data =
529  466  516  608  612  408  503  550  529  458
494  562  495  476  413  483  599  217  537  537
422  617  510  608  460  228  568  338  505  238
683  458  510  635  512  400  606  270  541  444
395  575  496  493  479  448  528  332  522  502
389  588  508  547  529  463  793  416  657  515
532  555  529  607  473  203  655  591  595  357
355  374  510  553  840  286  423  414  419  261
436  528  512  447  498  544  223  722  397  523
717  502  520  460  365  837  482  799  572  861
274  569  488  436  618  975  527  520  544  761
832  161  509  501  752  649  339  411  437  726
649  436  519  480  486  482  407  560  457  530
741  441  526  486  364  145  179  393  255  159
Rows and columns are counted from 1.
row 1 col 1: 529
row 2 col 8: 217
row 4 col 1: 683
row 9 col 1: 436
row 8 col 10: 261
row 6 col 1: 389
row 1 col 8: 550
row 14 col 8: 393
row 11 col 5: 618
row 3 col 2: 617
row 10 col 7: 482
row 7 col 2: 555
row 12 col 2: 161
row 10 col 8: 799
row 8 col 9: 419
row 12 col 10: 726
row 14 col 1: 741
row 14 col 10: 159
row 12 col 5: 752
row 4 col 9: 541
row 12 col 7: 339
row 2 col 6: 483
row 12 col 8: 411
row 4 col 8: 270
row 13 col 6: 482
row 9 col 7: 223
row 5 col 3: 496
row 9 col 4: 447
row 8 col 5: 840
row 1 col 5: 612
row 10 col 2: 502
row 3 col 10: 238
row 2 col 9: 537

x =
-10.0  -82.6  49.5  13.0  -61.8  -10.8  -29.1
-13.2  -64.7  32.0  9.6  -65.6  -6.1  -32.8
6.6  -54.9  16.3  5.5  -43.0  -9.3  -15.2
-1.3  -34.4  5.6  8.7  -25.5  -3.9  -14.8
-2.9  -20.6  4.5  2.9  -26.2  2.6  -13.3
-4.9  1.5  3.8  -3.7  -7.7  2.2  -2.5
-2.2  0.2  -4.3  -3.3  -13.5  -3.5  -3.0
0.1  13.0  3.3  -18.1  -13.9  0.1  6.2
-5.4  33.4  3.7  -14.1  -9.1  2.3  3.3
1.7  22.2  3.0  -8.5  5.5  0.3  23.8
-15.8  10.8  3.4  -10.7  0.4  -0.5  10.5
Indices start at 1.
(1, 1): -10.0
(5, 3): 4.5
(8, 7): 6.2
(4, 3): 5.6
(7, 7): -3.0
(3, 4): 5.5
(8, 5): -13.9
(7, 3): -4.3
(1, 7): -29.1
(8, 2): 13.0
(10, 1): 1.7
(2, 4): 9.6
(7, 5): -13.5
(8, 4): -18.1
(9, 3): 3.7
(5, 1): -2.9
(8, 6): 0.1
(11, 1): -15.8
(10, 3): 3.0
(3, 5): -43.0
(9, 5): -9.1
(6, 7): -2.5
(6, 5): -7.7
(9, 1): -5.4
(10, 6): 0.3
(4, 5): -25.5
(11, 2): 10.8
(10, 7): 23.8
(1, 2): -82.6
(9, 4): -14.1
(10, 4): -8.5
(1, 4): 13.0
(6, 1): -4.9

B =
-29.6  -10.8  -6.0  -1.4  3.9  13.7  8.9  -44.8  15.1  -3.1  -6.7  -37.6  0.9
-43.8  -47.4  -19.7  -6.5  -72.1  -36.8  2.5  -38.7  4.4  -41.2  -70.0  21.5  10.8
-15.5  32.6  -4.8  8.7  30.1  -0.2  -11.9  14.4  31.5  12.2  -22.9  -1.7  -12.3
-15.6  -10.8  -3.3  -8.8  16.1  -41.4  -36.4  11.2  -21.3  -23.2  -22.5  -80.4  -65.4
Rows and columns are counted from 1.
(1, 1)	-29.6
(2, 9)	4.4
(4, 11)	-22.5
(1, 9)	15.1
(4, 4)	-8.8
(4, 5)	16.1
(3, 10)	12.2
(4, 1)	-15.6
(2, 8)	-38.7
(2, 13)	10.8
(4, 9)	-21.3
(3, 3)	-4.8
(2, 11)	-70.0
(3, 7)	-11.9
(3, 8)	14.4
(4, 12)	-80.4
(3, 9)	31.5
(4, 13)	-65.4
(4, 2)	-10.8
(1, 12)	-37.6
(4, 6)	-41.4
(3, 2)	32.6
(4, 10)	-23.2
(3, 1)	-15.5
(1, 7)	8.9
(1, 8)	-44.8
(2, 12)	21.5
(3, 13)	-12.3
(2, 3)	-19.7
(2, 4)	-6.5
(1, 13)	0.9
(4, 8)	11.2
(3, 4)	8.7
